In the rows, zero is written as 128.
Each row of numbers stands for one node and depends on some of the facts below. Use the named rows to name the rest.

How the nodes are related:
[J_100,J_477,J_566,J_701,J_753] skisin J_507
[J_113,J_314,J_384,J_519,J_541,J_742,J_818] skisin J_492
[J_115,J_28,J_39,J_551,J_71,J_740] skisin J_139
[J_126,J_160,J_215,J_835] skisin J_563
[J_128,J_144,J_414,J_507,J_958] skisin J_926
[J_130,J_181,J_364,J_491,J_596,J_842,J_932] skisin J_843
[J_137,J_300,J_412,J_549,J_707] skisin J_939
[J_141,J_623] skisin J_364
[J_146,J_206,J_630,J_653,J_939] skisin J_184
[J_178,J_546,J_567,J_719,J_821] skisin J_128
[J_212,J_395,J_882] skisin J_950
[J_241,J_279,J_302,J_356,J_36,J_492,J_928] skisin J_574
[J_246,J_297,J_553,J_563,J_859,J_987] skisin J_400
[J_265,J_480,J_57,J_576] skisin J_36
[J_287,J_308,J_748,J_937] skisin J_596
[J_291,J_761,J_925,J_970] skisin J_144
[J_341,J_371,J_720,J_931] skisin J_414
[J_350,J_625,J_806,J_819] skisin J_486
[J_352,J_497,J_577,J_605,J_921] skisin J_565
[J_376,J_78,J_973] skisin J_987
[J_386,J_614,J_695] skisin J_491
[J_390,J_669] skisin J_146
[J_446,J_471,J_694,J_775,J_902] skisin J_882
[J_603] skisin J_806
[J_632] skisin J_212
[J_648] skisin J_352
[J_678,J_971,J_983] skisin J_551
fego J_563 <- J_100,J_297,J_314,J_446,J_742,J_761
fego J_843 <- J_113,J_28,J_632,J_71
fego J_215 <- J_130
fego J_350 <- J_144
fego J_265 <- J_160,J_364,J_921
fego J_983 <- J_181,J_297,J_39
fego J_614 <- J_184,J_395
fego J_653 <- J_206,J_486
fego J_678 <- J_206
fego J_384 <- J_265
fego J_115 <- J_28,J_364
fego J_246 <- J_28,J_395,J_551
fego J_931 <- J_28
fego J_184 <- J_291
fego J_694 <- J_291
fego J_414 <- J_297,J_614,J_707,J_931
fego J_719 <- J_300
fego J_970 <- J_300
fego J_28 <- J_302
fego J_987 <- J_308
fego J_932 <- J_314
fego J_553 <- J_341
fego J_541 <- J_376
fego J_297 <- J_386,J_577
fego J_921 <- J_39
fego J_113 <- J_446,J_614,J_719,J_970
fego J_742 <- J_480,J_648
fego J_507 <- J_486
fego J_546 <- J_486
fego J_137 <- J_491
fego J_565 <- J_497,J_551
fego J_819 <- J_507
fego J_701 <- J_546
fego J_753 <- J_549
fego J_446 <- J_551
fego J_364 <- J_551
fego J_241 <- J_565
fego J_395 <- J_566,J_653,J_987
fego J_669 <- J_567
fego J_400 <- J_577
fego J_376 <- J_577,J_669
fego J_902 <- J_603
fego J_279 <- J_603,J_821
fego J_141 <- J_632
fego J_720 <- J_669
fego J_57 <- J_742
fego J_519 <- J_748,J_928
fego J_71 <- J_775
fego J_302 <- J_775
fego J_352 <- J_835
fego J_160 <- J_882,J_937
fego J_973 <- J_902
fego J_551 <- J_937
fego J_480 <- J_937

Some rows with their names:
J_126: [125 115 137 120 136 117 127 110 119 139 154 142 133 106 120 125 100 102
 141 113 103 118 133 145 133 151 123 138 115 108 115 123]
J_139: [132 136 139 132 142 141 119 122 105 120 136 145 110 117 128 109  97 137
 142 131 104  92 106 155 129 170  87 161  94 111 129 121]
J_400: [131 133 141 129 140 144 116 122 105 121 137 147 109 114 129 109  95 134
 144 133 103  92 107 158 130 172  88 161  92 111 131 121]
J_100: [ 78 112  84 131 145 103 193 102 190  83 134  79  62 220 111 171 169 164
 102 171 155 145  37  75 141  69 144 109 156  96 140 127]
J_701: [125 116 114 149 185 106 217  90 128 145 160 136 115 237 145 120  99 144
 115 149 123 115  61 142 155 103 107  92 154  93 106 110]
J_549: [120 128 119 116 104 144 110 143 133 128 122 109 126 102 126 140 155 117
 114 132 142 143 148 118 133 105 164 122 142 139 132 136]
J_141: [126 117 139 117 133 116 124 109 117 142 149 144 132 105 119 128  96 101
 143 108 103 114 137 151 133 156 123 140 118 110 113 122]
J_212: [139 129 148 130 139 135 122 123 116 126 129 152 118 123 130 100  90 144
 149 136 112  99 113 156 128 174  89 148  98 122 129 122]
J_471: [136 113 135 127 136 113 129 105 128 145 167 151 143 122 119 126 101 120
 148 109 112 129 137 144 142 156 132 124 109 118 117 121]
J_931: [125 150 123 154 153 140 173 153 160 123 114  89 129 183 116 159 185 173
  97  94 157 176 111  71  80 103 108 106 154 130 117 146]
J_694: [133 109 146 123 137 113 134 109 130 145 149 147 140 118 122 112  95 109
 147 118 112 127 136 144 131 152 120 123 122 116 112 124]
J_390: [124 117 137 122 137 116 128 111 119 141 153 142 131 108 120 121 101 103
 139 115 102 116 133 145 132 153 121 138 116 108 116 122]
J_707: [108 129 117 115 103 137 117 141 144 124 109 115 107 108 128 168 157 124
 120 123 142 150 152 109 122 115 162 132 137 134 135 141]
J_376: [128 122 125 116 100 143 110 147 144 127 116 111 132 111 127 120 152 125
 119 144 156 147 148 118 137 104 164 112 141 151 138 139]
J_928: [155 113 127 115  76 122 109 156 143 127  85 123 141 110 135 117 160 113
 134 142 138 129 170 132 140  96 154 124 135 146 135 135]
J_921: [141 124 129 122  98 136  89 135 126 114 129  86 204 142 123  72 150 105
 105 155 166 107 118 144 162  63 187  84 173 196 132 118]
J_567: [120 158  91 146 171 108 130 121 100 112 130  94 130 123 146  99 157 164
  97 139 152 187 108  65  95  63 114 108 180 131 159 121]

Name these rows:
No name comes twice in this set of rows, the named rows included.
[142 146 118 110  98 177  63 155  99 105 115  87 150 102 121  64 147 137
 104 162 157  82 105 160 155  99 160 128 143 180 140 118]  J_364
[135 153 141 167 190 135 181 129 133 118 133 127 112 198 120 125 122 188
 128 102 117 129  67 107  80 166  33 142 105 101 116 128]  J_414
[ 75 130 109 103  99  89 121 114 185  85  78  96  92 135 106 231 160 141
 141  98 144 140 132  85 105 131 161 153 149 138 132 129]  J_446
[ 84 183  98  67 105 115 116 151 124 138  32 131  98  96 111 251 130 152
 125  66 158  88 180 140  70 172 187 154 193 178  83 102]  J_113
[ 81 112 119 122  92 102 113 121 196  75 113 103  92 124 102 190 167 126
 135 143 141 156 114  70 118 112 158 145 113 126 162 145]  J_297

Now the same nodes, written a new way:
Some rows with their names:
J_574: [138 123 140 125 125 126 127 131 141 130  97 140 115 125 135 126 120 147
 143 129 138 139 114 123 134 135 119 140]
J_279: [140 148 220 117 128 101 147 156 128 119 112 160 100 126 153 121 161 185
 116 138 148 113 152 121 144 118  97 118]
J_551: [128 139  36 118 113 134 133 119 117 126 138 106 132 103 114 114 133  99
 106 124 106 133 136 134 127 128 144 124]
J_678: [129 148 189 130 140 110 148 117 117 144 144 124 139 142 145 117 122  99
 150 130 103 147 121 128 115 129 113 128]
J_546: [145 146 177 131 140 118 142 121 111 136 146 101 112 147 140 112 119  81
 162 131 105 128 114 113 103 126 104 133]
J_576: [135 117 142 126 131 133 125 133 148 134 105 140  95 119 138 129 121 145
 136 129 132 140 125 118 140 136 118 136]
J_287: [122 119 183 129 128 133 130 131 145 125 115 127 122 142 130 138 119 138
 134 129 125 118 140 124 131 132 131 130]
J_648: [125 148  45 123 124 128 117 119 118 145 114  99  84 118 110 133 130 131
 134 123 137 129 158 130 142 125 145 115]
J_400: [124 110 106 128 146 113 109 124 104 123 156 143 140 145 126 115 124 162
 130 131 150 138 102 142 145 119 152 122]
J_859: [126 122 171 128 127 133 130 129 142 128 111 129 125 137 130 137 118 136
 132 129 128 122 134 124 130 132 130 131]
J_130: [118 116 176 130 122 137 122 131 149 122 108 118 112 136 125 140 112 134
 141 129 120 114 140 127 133 134 131 138]
J_931: [129 136  77 143 129 138 123 132 129 121 182 141 169 109 122 121 150 103
 114 123 123 139 117 134 113 117 128 124]
J_386: [107 118  74 128 134 118 104 122 108 122 158 108 105 129 115 117 133 138
 129 129 135 126 134 148 141 122 143 120]
J_144: [137 121 178 133 110 129 122 140 125 129 119 122 113 132 124 144 110 117
 131 130 137 124  98 112 146 131 128 141]
J_341: [143 130 183 140 120 147 120 139 155 131 126 124 115 128 118 139 132 128
 147 126 123 119 122 113 133 124 128 141]
J_71: [110 125  76 136 121 143 128 130 139 109 143 145 170 110 134 131 135 105
  96 124 124 135 126 141 104 133 118 126]
J_100: [132 146  37 131 126 133 112 117  92 148 134 114  77 113 108 136 147 113
 134 124 155 113 129 140 136 120 133 115]

Rows to name:
No name comes twice in this set of rows, the named rows included.
[127 148 230 119 120 114 147 154 125 111 122 150 104 137 145 124 152 178
 117 137 140  93 161 124 141 120 111 116]  J_973
[124 119  55 129 127 132 130 131 140 116 132 144 171  96 136 121 136 108
  97 125 124 150 128 138 109 133 108 133]  J_302
[102 144  84 137 130 122 126 121 114 120 161 123 146 122 137 120 130 101
 123 124 121 144 132 149 107 128 119 117]  J_614
[109 137 151 131 124 120 132 120 130 127 145 101 123 124 135 117 126  92
 137 129  97 138 139 142 119 132 117 131]  J_308
[147 119 179 132 130 142 134 126 126 141 114 155 127 138 129 150 130 122
 134 128 143 103 104 122 123 127 121 131]  J_753
[111 139  56 135 128 135 141 122 122 112 141 178 204 128 143 130 123 115
  93 117 128 142 122 142  94 132 132 111]  J_843
[134  97 131 127 155 103 109 129 120 127 141 140 163 142 125 115 138 168
 126 135 163 150  93 139 140 117 131 134]  J_541
[135 141 139 134 124 127 135 119 106 137 165 114 116 114 129 119 141  65
 138 128 109 123 105 143 114 127 101 133]  J_566
[135 138  66 118 122 133 143 118 121 134 129 135 150 118 122 122 127 117
 104 125 116 130 135 125 122 129 147 120]  J_565
[118 109  99 122 133 124 111 124 121 121 152 108 117 126 112 117 132 142
 121 132 122 121 129 138 143 123 151 125]  J_181
[118 151  61 128 136 122 125 116 109 144 122 131 110 137 122 139 131 143
 128 122 148 137 157 134 131 124 148 104]  J_932
[109 145  97 137 124 123 124 124 116 119 144 132 144 128 137 119 125 109
 136 123 126 146 123 145 113 130 115 126]  J_184

Now the same nodes, written a new way:
Some nodes and their rows:
J_694: [137 143 146 106 130 129 140 131 142 130 133 128 131  94 104  82 130 137
 113 131 107 148 130 106 143 150 115 134]
J_300: [ 55 125 119  99 139 124 112 120 151 189  99 131 179 115  98 149 128 132
 156 135 142 136 141 145 151 109 163 115]
J_614: [142 139 123  76 139 123  76 122 143 128 135 159  99  81  91  97 135  92
 152 127 172  79 135 108 154 112 113  96]
J_395: [116 127 133  71 142 121  95 131 123 161 103 136 140  84  68 111 130 166
 128 121 105 120 143  82 154 139 119 170]
J_491: [144 114 112 142 126 130 104 131 131 107 116 151 145 150 135 146 151 114
 141 125 112 107 120 126 104 156 122  73]
J_695: [163 117 130 143 127 131 117 142 129 104 124 144 107 130 130 125 143 110
 173 125 159 102 124 147 127 146 105  65]
J_137: [ 81 108 131 150 112 117 144 127 187 172 124  99 112 122 144 127 132 137
 177 132 117 156 126 159 144 154 116 108]
J_400: [174 161 112 131 119 132 104 113 153 106 175 124  85 126 151 128 124 164
  63 153 127 139 129 124 128 151 140 131]
J_297: [192 175 135 116 139 166 133 109 107 117 154 138 130  97 125 133 123 174
  57 144 158 140 138 144 135 120 157 140]
J_937: [140 138 137 121 117 162 147 122  76 151  84 173 155 117  37 166 145 109
 128 114 161  86 124 153  98  94 155 107]
J_160: [109 147 134 131 101 142 125 114  97  88 122 120  56 150  81 156 110 155
 164 126 127  98 150 150 113 111 145 194]
J_551: [ 75 145 117  91 107 131 105 113 108 136 106 147 151 151  67 163 125 118
 131 128 131  97 144 117  99 100 163 155]
J_364: [123 140 119 106  90 127 110 113 114 133 101 155 117 136  41 152 127 104
 134 119 142  74 132 124  94 113 137 126]
J_720: [190 130 123 150 129 124 126 137 160 150 168 109  94 137 210 119 109 133
  32 137 157 146 102 117 154 138 123 125]
J_541: [208 125 113 144 142 110 148 107 120 124 203 112 120  89 153 116 130 148
  74 147 155 155 118 153 134 116  96 132]
J_821: [112  97 129 163 143 142 144 151 120 167 106 122 143 177 189 168 127 126
 104 113 125 136 114 112 121 142 132 141]
J_144: [109 118 119 141 134 128 129 150 147 127 118 127 159 184 186 152 126 105
  96 122 117 139 115 100 112 136 142 112]

Which node is each row?
No name comes twice in this set of rows, the named rows included.
[203 149 122 149 142 150 107 123 138 119 169 123  73 113 171 148 126 208
  74 149 131 137 132 137 146 156 125 146]  J_376
[128 140 152  85 110 126 110 120 110 149 116 119  59  91  52 109 114 176
 131 121 103 102 150  87 148 136 108 204]  J_246
[104 107 120 158 142 136 113 137 129 125 113 134 159 166 169 160 142 131
 164 123 111 131 130 146 118 133 133 100]  J_603
[157 153 123  85 100 104 108 122 165 146 164 113  69 113 135  83  98 117
  30 134 141 125 120  68 148 133 115 157]  J_414
[142 127 110 147 141 137 121 121 174 186 148 113 146 119 172 147 132 158
  91 150 153 160 123 168 153 144 145  84]  J_669
[191 141 131 161 159 151 149 143 127 158 141 129 164 130 210 129 124 133
  24 133 167 173 107 121 138 131 151  99]  J_567
[ 95 134 135 118 129 141 138 122 111 141 102 133 148 129  93 148 132 114
 139 122 141 109 134 132 115 107 145 144]  J_497
[116 138 136  99  94 112 130 118 128 140 127 117  64 111  64 108 101 125
 151 125 133 101 135 121 137 117 118 170]  J_115
[165 130 150 115 109 130 137 132 119 137 108 150  97  82  70  85 138 120
 149 117 135 101 123 127 133 145 105 106]  J_141
[158 175 126 114  85 131 119 103 148  93 178 110  24 122  97 105 105 168
  78 146 132 114 137 124 114 144 127 176]  J_563
[ 89 154 115 122 132 133 120 120 171 159 120 132 177  90 118 114 123 125
 115 143 132 141 142 152 168 102 171 110]  J_707
[141 123 141 116 149 127 130 167 123 116  97 128 173 129 187  61 108  98
 114 113 120 165 122  91 150 130 141 116]  J_546

